Here is a tiny trained network, its code and every weight. The questions are about switching its units off for an input and a target symbol, where a switched-off unit gives its printed mean instead of its output.

import numpy as np


def w(rows, s, z=0):
    codes = np.array(rows[::2]) - 128.0
    scale = np.full(codes.shape[1], s)
    scale[-1] = z or s
    return codes * scale


def f(y):
    return np.maximum(y, 0)


def softmax(a):
    e = np.exp(a - a.max(-1, keepdims=True))
    return e / e.sum(-1, keepdims=True)


def log_softmax(a):
    a = a - a.max(-1, keepdims=True)
    return a - np.log(np.exp(a).sum(-1, keepdims=True))


def net(x, mask):
    ids = ['βεζθξπσφψω'.index(c) for c in x.split()]
    T = len(ids)
    res = E[ids] + P[:T]
    q, k, v = (res @ M[0].T for M in (Q, K, V))
    z = softmax(np.where(np.tri(T) > 0, q @ k.T / 4**0.5, -1e9)) @ v
    res = res + np.where(mask[0], z, O[0][:, -1]) @ O[0][:, :-1]
    y = f(res @ A[0][:, :-1].T + A[0][:, -1])
    res = res + np.where(mask[1:17], y, B[0][:, -1]) @ B[0][:, :-1]
    return log_softmax(res[-1] @ U[:, :-1].T + U[:, -1])


Q, K, V, O, A, B = {}, {}, {}, {}, {}, {}
E = w([
[246,173,138],'β',
[143,89,117],'ε',
[130,80,222],'ζ',
[194,251,139],'θ',
[57,99,103],'ξ',
[122,181,130],'π',
[105,91,105],'σ',
[157,142,108],'φ',
[124,167,64],'ψ',
[32,252,127],'ω',
],0.019)
P = w([
[166,172,155],'0',
[101,107,10],'1',
[98,167,222],'2',
[102,107,20],'3',
[65,162,247],'4',
[107,104,22],'5',
[55,161,252],'6',
[109,108,23],'7',
[58,160,254],'8',
[114,104,19],'9',
[55,164,254],'10',
[112,103,24],'11',
],0.007)
Q[0] = w([
[93,167,254],'h1',
[172,156,101],'h1',
[184,142,174],'h1',
[166,106,117],'h1',
],0.0096)
K[0] = w([
[82,252,134],'h1',
[175,66,134],'h1',
[142,144,111],'h1',
[104,105,203],'h1',
],0.011)
V[0] = w([
[211,87,254],'h1',
[166,56,110],'h1',
[125,86,99],'h1',
[74,63,124],'h1',
],0.0076)
O[0] = w([
[155,113,143,103],'h1',
[254,110,33,22],'h1',
[253,98,98,56],'h1',
[126,181,83,4],'h1',
],0.0065,0.004)
A[0] = w([
[68,176,21,253],'n1',
[168,70,180,17],'n2',
[106,41,109,65],'n3',
[109,132,67,140],'n4',
[152,157,214,35],'n5',
[211,179,102,204],'n6',
[55,117,145,120],'n7',
[111,170,146,122],'n8',
[118,154,140,120],'n9',
[138,174,82,111],'n10',
[187,172,181,176],'n11',
[112,2,105,76],'n12',
[133,191,173,70],'n13',
[195,55,124,187],'n14',
[195,129,74,154],'n15',
[163,121,193,207],'n16',
],0.014,0.0076)
B[0] = w([
[241,149,146,252],'n1',
[144,195,67,139],'n2',
[20,216,60,145],'n3',
[176,154,23,161],'n4',
[178,66,52,188],'n5',
[83,91,242,219],'n6',
[201,163,105,204],'n7',
[66,119,155,188],'n8',
[98,109,161,164],'n9',
[90,134,227,161],'n10',
[70,147,44,221],'n11',
[5,138,98,154],'n12',
[136,42,145,198],'n13',
[87,3,62,168],'n14',
[149,58,122,180],'n15',
[83,214,100,209],'n16',
],0.0071,0.012)
U = w([
[151,196,139,26],'β',
[103,15,192,83],'ε',
[151,148,143,253],'ζ',
[141,164,64,94],'θ',
[123,116,252,115],'ξ',
[115,111,59,64],'π',
[114,59,99,113],'σ',
[193,127,123,131],'φ',
[174,68,147,159],'ψ',
[35,143,120,171],'ω',
],0.011,0.0055)

Each question gives the input, a string of symbols that net reads in full, and the target symbol t.
The units are the heads (4 rows each of Q, K, V and O) and the neurons (one row each of A and B). Each row of codes is followed by its name. A weight is (code - 128) times the scale printed after its matrix; where a second scale follows, it is the last column's (O, A, B and U).
mask holds one flag per unit, heads first, then neurons. A switched-off unit (its flag False) gives its mean, the last column of its rows in O or B, instead of its output. The means were averaged over made-up inputs and are rounded, as every weight is.
A unit's drop is (log p(t) with every unit on - log p(t) with that unit switched off) / (log p(t) with every unit on - log p(t) with every unit switched off).
The circuit of an input: a set's keep is (log p(t) with only the set's units on - log p(t) with every unit switched off) / (log p(t) with every unit on - log p(t) with every unit switched off). Starting from the 12 units with the biggest drops (on a tie, the unit counted first), units are removed one at a time, each time the one whose removal leaves the highest keep (on an exact tie, the one counted first), for as long as the keep stays at least 0.8.
circuit, biggest first: the units of the circuit, biggest drop first
k most important neurons: the k neurons with the biggest drops, biggest first
drop of u: that unit's drop, to one decimal
input θ ψ ξ ζ θ θ σ θ β, target ω: 4 most important neurons -> n1; n11; n16; n7
input ε ζ ξ π ζ β ξ ε θ, target ω: circuit, biggest first -> n11; n1
input σ θ ξ π ω φ, target ψ: 2 most important neurons -> n16; n11
input σ β θ β, target ε: circuit, biggest first -> n6; h1; n14
input β θ β ψ, target φ: circuit, biggest first -> n1; n11
input β β β β φ θ θ ζ π β, target ε: 2 most important neurons -> n6; n14
input ξ θ ζ β ε, target ω: circuit, biggest first -> n1; n13
input θ θ ζ ξ ξ ζ, target ω: 2 most important neurons -> n1; n12
input θ ζ ω σ ξ θ ζ ω ξ, target ξ: circuit, biggest first -> n11; n5
input β ω ω ζ θ β ζ ψ, target φ: 2 most important neurons -> n1; n4
input ψ ζ θ θ β, target ω: drop of n16 -> 0.3
input φ θ ε, target ω: drop of n5 -> 0.2
input β β β σ, target π: drop of n12 -> 0.2
